Below are the code and all the weights of a small trained network. Each question names an input and a class and asks about switching units off, where a switched-off unit gives its printed mean instead of its output.

import numpy as np


def w(rows, s, z=0):
    codes = np.array(rows[::2]) - 128.0
    scale = np.full(codes.shape[1], s)
    scale[-1] = z or s
    return codes * scale


def norm(h):
    return h / np.sqrt((h * h).mean(-1, keepdims=True) + 1e-5)


def f(y):
    return y / 2 * (1 + np.tanh(0.7978845608 * (y + 0.044715 * y**3)))


def log_softmax(a):
    a = a - a.max(-1, keepdims=True)
    return a - np.log(np.exp(a).sum(-1, keepdims=True))


def net(x, mask):
    res = np.array(x, float).reshape(1, 8) / 4 @ E
    u = 0
    for l in range(2):
        y = f(norm(res) @ A[l][:, :-1].T + A[l][:, -1])
        res = res + np.where(mask[u : u + 6], y, B[l][:, -1]) @ B[l][:, :-1]
        u += 6
    return log_softmax(norm(res)[-1] @ U[:, :-1].T + U[:, -1])


A, B = {}, {}
E = w([
[136,140,109,96,173,128],'x0',
[124,132,140,150,114,135],'x1',
[111,123,147,98,115,145],'x2',
[193,77,119,254,167,65],'x3',
[120,163,187,135,150,139],'x4',
[123,89,78,155,99,134],'x5',
[118,71,89,189,85,135],'x6',
[148,90,125,79,184,122],'x7',
],0.0098)
A[0] = w([
[137,143,165,200,114,172,68],'L0N1',
[183,125,131,142,227,100,4],'L0N2',
[93,153,222,187,121,81,69],'L0N3',
[113,75,1,204,146,139,61],'L0N4',
[129,116,157,96,95,120,142],'L0N5',
[187,140,124,132,150,132,85],'L0N6',
],0.0091,0.0021)
B[0] = w([
[173,133,196,87,49,144,163],'L0N1',
[89,137,173,168,191,50,185],'L0N2',
[253,198,228,52,61,147,181],'L0N3',
[117,6,43,244,71,167,253],'L0N4',
[135,166,96,158,151,200,143],'L0N5',
[59,118,132,160,183,142,136],'L0N6',
],0.0071,0.0058)
A[1] = w([
[29,181,51,16,150,201,101],'L1N1',
[122,118,106,84,127,64,119],'L1N2',
[166,123,193,175,254,38,3],'L1N3',
[91,68,59,225,64,154,57],'L1N4',
[58,150,105,71,183,227,87],'L1N5',
[107,167,133,52,177,213,128],'L1N6',
],0.0076,0.0027)
B[1] = w([
[33,105,19,2,124,119,239],'L1N1',
[112,98,119,156,140,128,127],'L1N2',
[44,170,158,148,231,131,186],'L1N3',
[203,70,91,143,147,76,254],'L1N4',
[54,104,82,71,99,151,187],'L1N5',
[115,118,48,121,92,130,200],'L1N6',
],0.0098,0.0062)
U = w([
[122,167,159,140,249,95,55],'0',
[183,43,72,190,114,109,116],'1',
[88,147,59,23,126,147,253],'2',
[180,210,174,110,77,157,60],'3',
],0.015,0.002)

Each question gives the input, the list of numbers given to net, and the class t.
The units are the neurons (one row each of A and B). Each row of codes is followed by its name. A weight is (code - 128) times the scale printed after its matrix; where a second scale follows, it is the last column's (A, B and U).
mask holds one flag per neuron, layer by layer. A switched-off neuron (its flag False) gives its mean, the last column of its row in B, instead of its output. The means were averaged over made-up inputs and are rounded, as every weight is.
A unit's drop is (log p(t) with every unit on - log p(t) with that unit switched off) / (log p(t) with every unit on - log p(t) with every unit switched off).
The circuit of an input: a set's keep is (log p(t) with only the set's units on - log p(t) with every unit switched off) / (log p(t) with every unit on - log p(t) with every unit switched off). Starting from all 12 units, units are removed one at a time, each time the one whose removal leaves the highest keep (on an exact tie, the one counted first), for as long as the keep stays at least 0.8.
units of the circuit, in order: the units of the circuit, biggest drop first
unit that matters most: the unit with the biggest drop
k most important neurons: the k neurons with the biggest drops, biggest first
top k neurons in layer l: the k neurons of layer l with the biggest drops, biggest first
drop when u is switched off: that unit's drop, to one decimal
input [-6,2,5,5,6,-6,-5,0], class 3: unit that matters most => L0N3
input [-1,-8,-6,-1,2,-7,-6,3], class 0: top 2 neurons in layer 1 => [L1N3, L1N1]
input [-5,-7,-5,3,8,1,3,-5], class 3: units of the circuit, in order => [L0N3, L0N1]
input [6,0,-6,-5,-8,3,4,4], class 1: units of the circuit, in order => [L0N4, L1N4]
input [8,3,-5,-3,4,8,3,7], class 1: units of the circuit, in order => [L0N4, L1N1]
input [-8,-1,3,3,7,4,1,6], class 3: top 3 neurons in layer 0 => [L0N3, L0N4, L0N1]
input [5,-5,-8,-2,3,-5,0,1], class 0: 2 most important neurons => [L0N2, L1N3]
input [5,-2,-3,1,-5,6,-7,-1], class 1: 2 most important neurons => [L0N4, L1N1]
input [8,5,-6,0,-5,2,-2,7], class 0: drop when L0N2 is switched off => 0.4
input [-5,-3,3,0,8,7,2,1], class 3: drop when L0N1 is switched off => 0.2
input [2,-8,1,8,-4,1,-8,-6], class 0: drop when L1N3 is switched off => 0.1
